In the rows, zero is written as 128.
Each row of numbers stands for one element and depends on some of the facts below. Use the named rows to name the rest.

Named rows:
<354>: [133 143 143 165 111 102  77 110 103 148 129  95 124 131 150 168 136  82
 164 148 113  76 129 157 167 119 118 195 111  89 145 116 154 128 157 127]
<134>: [125 134 138 172 107 113  79 111 105 132 132 102 142 126 147 177 118  91
 160 159 122  91 132 159 167 124 123 171 105  83 131 105 140 128 151 120]
<62>: [128 139 131 123 137 119 128 109 114 123 125 115 131 113 113 135 147 118
 121 132 120 119 135 146 134 127 129 131 120 115 132 132 120 125 141 122]
<1073>: [135 167 139 135  99 120 166 121 135  97  96 126 190 153 103 159 187 123
 121 141 128 101 154 144 131 139 144 130 226 139 116 133 139 116  97 240]
<556>: [134 162 137 133 108 120 158 118 130 103 101 124 178 144 104 153 179 121
 121 140 126 105 150 146 131 135 142 130 202 134 119 134 135 117 107 215]
<77>: [115 188 128  95 164 168 166 100  76 114 134 115 119 124  74 113 138 137
 158  91 152 111 169 195 159 117 139 142  95 131 138  87 142 157 184 135]
<518>: [122 159 151 123 125 118 128 108 107 113 143 111 138  82 131 154 156 102
 156  92 124 132 142  99 135 104 126 111 132  94 138 137 116 142 142 113]
<659>: [119 169 159 119 126 114 127 110 104 112 149 113 145  67 135 163 163  92
 169  76 125 137 145  84 131 100 128 100 134  87 142 144 112 147 145 108]
<376>: [130 142 127 121 139 111 130 108 106 133 122 131 128 111 104 135 146 131
 119 134 119 114 129 145 129 136 126 129 110 119 129 140 120 125 147 130]
<1015>: [140 106 123  92 188 112 103 163 164 104 147  76 150 119 132 117 195  78
  78 154 114 118 159 196 148 117 185 119 135 110 205 135 116  82 152  75]
<788>: [129 109 102 113 109 118 152 136 143 111 142 115  76 116 154 112 124 171
  89 116 125 156 119 103 188 104 121 137 135  87 145 116 130 168 107 147]
<1046>: [123 140 139 126 145 124 134 100 117 127 127 109 131 111 125 128 145 116
 121 137 121 118 134 145 123 139 126 129 123 115 127 128 135 131 126 110]
<1199>: [124 111 125 170 128 127 196  77 107  92 157 137 103 120 135 121 127  77
 109 122  88 121 164 125 140 121 145 158 134 145  98 147  99  92 181  83]
<691>: [122 108 125 178 129 128 209  71 103  87 162 142 102 121 136 119 125  68
 107 122  81 119 170 125 137 121 150 162 136 154  91 153  94  84 190  74]
<1140>: [115 140  95  85 105 151 105 139  60 113 103 100 137 138 136 146 173  89
 110 146 103 117 133 161 112 109  65 129 120 124 120 141  94 158 125  85]
<348>: [136 177 168 148 133 131  93  84 107 115 103  86  97 124   5 126 138 130
 101 102 130 158 128 155 124  95 122 158 131  61 117 136  82  36  79  89]
<217>: [135 169 158 143 135 129 100  88 109 116 107  92 105 122  27 128 140 127
 103 111 128 149 130 154 124 100 125 152 128  73 121 136  89  56  93  96]
<504>: [136 123 107 109 114 115 146 148 130 106 147 127  73 119 149 123 124 156
  90 110 126 145 125 103 189 132 115 134 138  94 149 109 130 143 102 131]
<1058>: [114 141  94  83 101 154 104 142  57 111 103  98 134 141 140 147 172  88
 110 146 103 118 133 158 115 108  59 130 122 122 119 139  92 163 122  82]

There are 2 kinds of fact about the elements: gragepi, segrar.
(<122>, gragepi, <778>); (<1219>, gragepi, <350>); (<889>, gragepi, <319>)
(<217>, gragepi, <348>); (<185>, gragepi, <1015>); (<276>, gragepi, <1181>)
(<144>, gragepi, <1180>); (<1046>, gragepi, <803>); (<43>, gragepi, <556>)
(<1076>, gragepi, <276>); (<1104>, gragepi, <504>); (<77>, gragepi, <765>)
(<902>, gragepi, <9>); (<765>, gragepi, <1024>); (<820>, gragepi, <458>)
(<382>, gragepi, <1058>); (<27>, gragepi, <1033>); (<67>, gragepi, <788>)
(<1140>, gragepi, <382>); (<670>, gragepi, <738>); (<421>, gragepi, <742>)
(<892>, gragepi, <47>); (<983>, gragepi, <659>); (<923>, gragepi, <670>)
(<752>, gragepi, <902>); (<62>, gragepi, <1153>); (<803>, gragepi, <636>)
(<411>, gragepi, <1115>); (<380>, gragepi, <723>); (<9>, gragepi, <734>)
(<772>, gragepi, <983>); (<576>, gragepi, <411>); (<1181>, gragepi, <1086>)
(<42>, gragepi, <712>); (<791>, gragepi, <144>); (<431>, gragepi, <555>)
(<734>, gragepi, <354>); (<785>, gragepi, <743>); (<1086>, gragepi, <67>)
(<375>, gragepi, <691>); (<71>, gragepi, <307>); (<324>, gragepi, <217>)
(<1015>, gragepi, <978>); (<1024>, gragepi, <653>); (<556>, gragepi, <1073>)
(<604>, gragepi, <366>); (<518>, gragepi, <506>); (<29>, gragepi, <1140>)
(<63>, gragepi, <588>); (<319>, gragepi, <772>); (<354>, gragepi, <134>)
(<262>, gragepi, <64>); (<812>, gragepi, <375>); (<891>, gragepi, <173>)
(<1058>, gragepi, <427>); (<554>, gragepi, <62>); (<555>, gragepi, <77>)
(<742>, gragepi, <502>); (<348>, gragepi, <1219>); (<482>, gragepi, <888>)
(<589>, gragepi, <917>); (<534>, gragepi, <185>); (<896>, gragepi, <889>)
(<1073>, gragepi, <892>); (<778>, gragepi, <42>); (<376>, gragepi, <482>)
(<1115>, gragepi, <439>); (<173>, gragepi, <576>); (<659>, gragepi, <518>)
(<1033>, gragepi, <820>); (<636>, gragepi, <391>); (<366>, gragepi, <695>)
(<1199>, gragepi, <651>); (<1105>, gragepi, <754>); (<391>, gragepi, <71>)
(<104>, gragepi, <473>); (<362>, gragepi, <104>); (<134>, gragepi, <362>)
(<338>, gragepi, <629>); (<743>, gragepi, <854>); (<888>, gragepi, <709>)
(<691>, gragepi, <1199>); (<473>, gragepi, <923>); (<754>, gragepi, <561>)
(<485>, gragepi, <262>); (<205>, segrar, <653>); (<64>, segrar, <604>)
(<1219>, segrar, <556>); (<217>, segrar, <772>); (<439>, segrar, <473>)
(<276>, segrar, <791>); (<712>, segrar, <506>); (<144>, segrar, <723>)
(<978>, segrar, <896>); (<1046>, segrar, <67>); (<427>, segrar, <1153>)
(<1076>, segrar, <752>); (<1104>, segrar, <502>); (<765>, segrar, <1015>)
(<820>, segrar, <366>); (<382>, segrar, <485>); (<421>, segrar, <983>)
(<892>, segrar, <518>); (<983>, segrar, <185>); (<629>, segrar, <1073>)
(<752>, segrar, <670>); (<803>, segrar, <1180>); (<788>, segrar, <803>)
(<458>, segrar, <589>); (<411>, segrar, <902>); (<772>, segrar, <588>)
(<42>, segrar, <144>); (<791>, segrar, <1086>); (<431>, segrar, <695>)
(<734>, segrar, <71>); (<785>, segrar, <380>); (<375>, segrar, <350>)
(<709>, segrar, <504>); (<561>, segrar, <854>); (<324>, segrar, <812>)
(<556>, segrar, <888>); (<604>, segrar, <348>); (<518>, segrar, <217>)
(<29>, segrar, <554>); (<319>, segrar, <43>); (<262>, segrar, <63>)
(<812>, segrar, <458>); (<1058>, segrar, <307>); (<555>, segrar, <173>)
(<742>, segrar, <1046>); (<482>, segrar, <122>); (<1180>, segrar, <765>)
(<589>, segrar, <77>); (<534>, segrar, <691>); (<1073>, segrar, <205>)
(<778>, segrar, <9>); (<376>, segrar, <391>); (<350>, segrar, <754>)
(<1115>, segrar, <1140>); (<659>, segrar, <629>); (<636>, segrar, <354>)
(<366>, segrar, <1115>); (<1199>, segrar, <382>); (<1105>, segrar, <62>)
(<362>, segrar, <1199>); (<134>, segrar, <1219>); (<338>, segrar, <1076>)
(<47>, segrar, <27>); (<588>, segrar, <742>)

Name these rows:
No name comes twice in this set of rows, the named rows included.
[139 133 109 113 101 114 161 153 138  96 137 132  93 132 147 133 138 159
  90 114 129 140 130 101 189 138 121 134 176 102 145 108 137 140  86 174] -> <47>
[111 141  87  75  97 159  98 148  44 110  98  95 137 145 142 149 179  81
 107 149  98 117 133 165 107 104  47 129 122 126 116 143  86 167 120  74] -> <382>
[120 174 159 115 129 109 127 115 104 113 155 116 147  57 135 167 169  94
 172  69 124 139 146  78 129  99 130  92 134  83 147 150 111 146 149 106] -> <983>
[130 147 141 131 135 124 119 101 113 120 119 106 123 116  85 132 145 120
 116 125 123 129 133 149 131 117 127 138 123 100 128 133 109 103 125 113] -> <324>
[130 147 134 127 127 120 138 110 119 116 117 117 146 124 112 141 157 119
 122 135 122 113 141 146 133 129 132 130 148 121 128 132 124 123 130 154] -> <43>
[123 139 121 111 126 131 121 118  95 119 118 109 133 121 122 138 156 108
 119 137 114 118 134 150 127 119 108 130 119 118 127 134 111 138 137 111] -> <29>
[134 112 104 128 111 118 176 136 125  93 160 137  63 121 158 118 117 138
  85 107 112 146 136  93 191 131 122 145 145 108 136 116 121 129 119 114] -> <651>
[135 170 160 145 132 130  99  89 109 115 107  90 100 123  26 128 138 129
 104 107 129 153 128 151 128  99 122 155 130  68 120 133  90  53  86  95] -> <1219>
[125 149 131 117 143 131 136 106 104 120 127 114 129 115 104 130 145 121
 131 123 127 116 143 157 139 123 132 134 114 118 133 122 125 135 151 126] -> <431>
[118 123 129 172 111 122  85 116 109 116 133 114 160 118 140 183 104 106
 149 172 131 108 133 162 161 131 130 140  97  81 118  99 122 125 145 111] -> <362>
[123 113 126 165 131 127 190  77 105  95 153 136 109 119 130 122 130  77
 110 125  89 119 163 130 135 122 145 155 132 147 100 148 100  93 181  85] -> <375>
[113 113 117 167 120 125  94 123 112 103 134 128 175 110 128 184  96 125
 133 182 137 123 134 168 154 142 139 108  89  79 110  98 107 120 141 105] -> <104>
[131 142 134 126 135 114 119 109 111 132 125 112 126 117 118 136 151 111
 128 133 116 108 134 149 137 125 127 146 119 113 138 135 129 125 147 125] -> <752>

The same elements again, as new rows of numbers:
Named rows:
<382>: [129 130 113 137 141 179 144 144 130 129 124 129 131 126 135 126 129 146
 121 127 117 134 129 140 124 124 148 132]
<29>: [126 135 141 146 145 151 156 150 135 126 121 147 130 107 120 128 121 144
 105 130 117 131 121 153 111 130 137 154]
<144>: [147 117 109 165 154  90 182 190 124 124 113 106 134  83 168 133 105 132
 123 113 123 111 157 127 171 129 161 164]
<134>: [135 122 130 124 121 103 120 117 119 119 125 112 127 133 128 125 115 113
 123 125 124 126 138 128 126 137 120 149]
<812>: [105 133 177 149 134 104 168 132 140 136 130 149 123 124 118 130 124 130
 118 131 117 116 103 136 114 123 121 129]
<892>: [149 125 110 109 134  74  99 138 122 120 152 147 132 130 113 126 157 114
 136 138 148 151 137 137 129 175 107 121]
<1104>: [151 130 131 139 100  58 150 123 150 119 118 161 124 155 141 161 144 115
 105 146 154 109  96  97 117 181  91 156]
<431>: [112 131 172 142 149  94 161 151 134 133 145 160 127 118 109 126 133 140
 125 133 118 133 110 152 117 144 118 126]
<554>: [139 140 122 133 133  57 177 132 149 116 114 168 128 116 116 138 150  88
 118 130 145 126 113 122 110 156 135 134]
<1024>: [116 125 141 131 145 126 148 145 129 136 148 141 129 138 124 123 138 143
 142 130 117 136 118 138 130 139 131 104]
<888>: [115 110 162 121 118  53 143 106 119 121 146 107 125 142 123 129  99 119
 133 119 120 103 128 112 133 133 100 128]
<421>: [107 156 161 130 149  99 168 133 137 129 105 169 128  76  91 120 115 114
 134 113 130 129 122 149 115  92 155 120]
<555>: [116 125 144 132 145 124 148 145 129 136 148 143 128 136 125 124 138 143
 142 130 117 136 118 139 129 138 131 105]
<1046>: [131 138 131 135 112 187 129 102 136 115  96 128 126 124 120 134 101 131
  82 129 121 117 121 136  89 113 126 182]
<1073>: [150 125 109 109 134  71 100 137 123 119 152 147 132 130 114 126 158 114
 138 138 148 150 138 138 130 176 107 121]
<1015>: [139 148 111 130 117 126  96 130 141 138 107 146 126 106 129 131 168 102
 129 140 160 141 124 118 134 118 134 118]
<504>: [157 117  75 118  91 114 126 112 141 126 123 126 126 188 171 158 157 119
 138 141 151 115 109  70 144 170 114 113]
<1153>: [147 128  67 112 125 113 154 121 140 123 119 133 130 151 147 135 163  93
 152 125 143 131 127  93 137 146 159  91]
<307>: [139 127  73 114 103 245 106  91 127 121 102  92 128 160 151 133 115 136
 116 124 120 123 135 107 116 103 150 138]

Name these rows:
No name comes twice in this set of rows, the named rows included.
[112 116 191 132 123  26 156 112 123 119 144 125 124 126 108 131  93 117
 117 122 120  99 122 127 120 139  88 149] -> <376>
[151 112  82 154 150 117 170 185 120 126 115  89 135 101 183 132 111 134
 141 110 122 114 164 113 185 125 170 142] -> <1180>
[118 104 135 112 114  82 132  99 114 125 150  91 126 160 138 129 106 121
 150 116 119 106 135  98 146 128 111 106] -> <709>
[143 124 139 175 159  64 195 197 128 120 109 123 132  67 154 134  98 129
 107 116 124 108 150 141 158 134 149 186] -> <791>
[125 119 110 137 135 133 107 131 122 142 132  87 125 118 145 107 158  92
 140 127 126 137 150 122 149 106 152 102] -> <350>
[116 134 160 130 133  57 181 118 138 118 122 153 126 115 105 133 112 110
 122 120 128 110 114 127 110 131 124 134] -> <896>
[114 144 107 111 140 154 143 122 128 135 111 134 130 111 122 118 129 120
 169 108 129 135 136 122 141  80 178  76] -> <502>
[136 153 138 140 121  99 108 136 145 134 103 164 125  89 113 132 161  98
 113 142 160 137 117 133 120 124 123 139] -> <534>
[138 116  99 113 117 134 109 110 114 123 129  95 128 152 146 124 123 115
 141 122 123 130 146 113 140 131 133 125] -> <738>

The same elements again, as new rows of numbers:
Some elements and their rows:
<1181>: [141 140 135 132  89 151 181 183 129 123 109 150 128]
<62>: [126 130 131 153 112 107 150 123 135 126 104 136 132]
<691>: [126 126 111 162  96 130 155 125 160 128 129 146 131]
<534>: [129 126 125 203 125 145 112  84 141 152 107 113 140]
<485>: [126 162 121 117 178  68 124 115 111 150  77 189 150]
<889>: [126 117 117 133  96 104 155 133 154 135 119 150 124]
<604>: [137 180 125 116 166 149 151 116 129 129 131 190 131]
<1140>: [133 160 129 135 165  99 131 113 141 124 111 118 149]
<892>: [127 158 139 126 162 159 102 102 115 132 111 161 126]
<43>: [132 155 137 144 171 141  95  75 118 139 108 173 134]
<63>: [144 215 122 138 251 144 102 147  94 105 143 172 146]
<743>: [130 139 119 155 159 143 116  88 166 130 125 177 132]
<772>: [125 117 117 132  97 104 156 134 153 135 119 149 122]
<561>: [130 186 149  93 170 129 116 121 115 111 119  72 144]
<629>: [116 107 146 135  62 196 107 189 118 129 134 109  84]
<502>: [109 164 113  92 145 137 152 119 129 131 153 122 109]
<506>: [121 119 118 116  89 120 161 162 151 128 122 138 115]
<350>: [134 150 137 121 139 163 105 159 160 112 131 136 125]
<738>: [126 154 142 121 154 146 108 166 115 103 132 129 109]

Name these rows:
No name comes twice in this set of rows, the named rows included.
[113 161 112 107 152 122 145  90 130 137 150 132 117] -> <742>
[133 182 128 100 156 163 159 143 129 122 134 179 122] -> <366>
[129 185 129  84 146 179 165 171 125 116 136 170 115] -> <695>
[125 102 143 166  81 165  93 136 122 142 128 129  99] -> <338>
[134 184 147 111 179 114 110  93 116 117 116  82 151] -> <754>
[134 137 118 171 169 127 110  62 168 136 121 186 139] -> <785>
[125 141 121 138 153 158 122 116 163 123 127 166 124] -> <854>

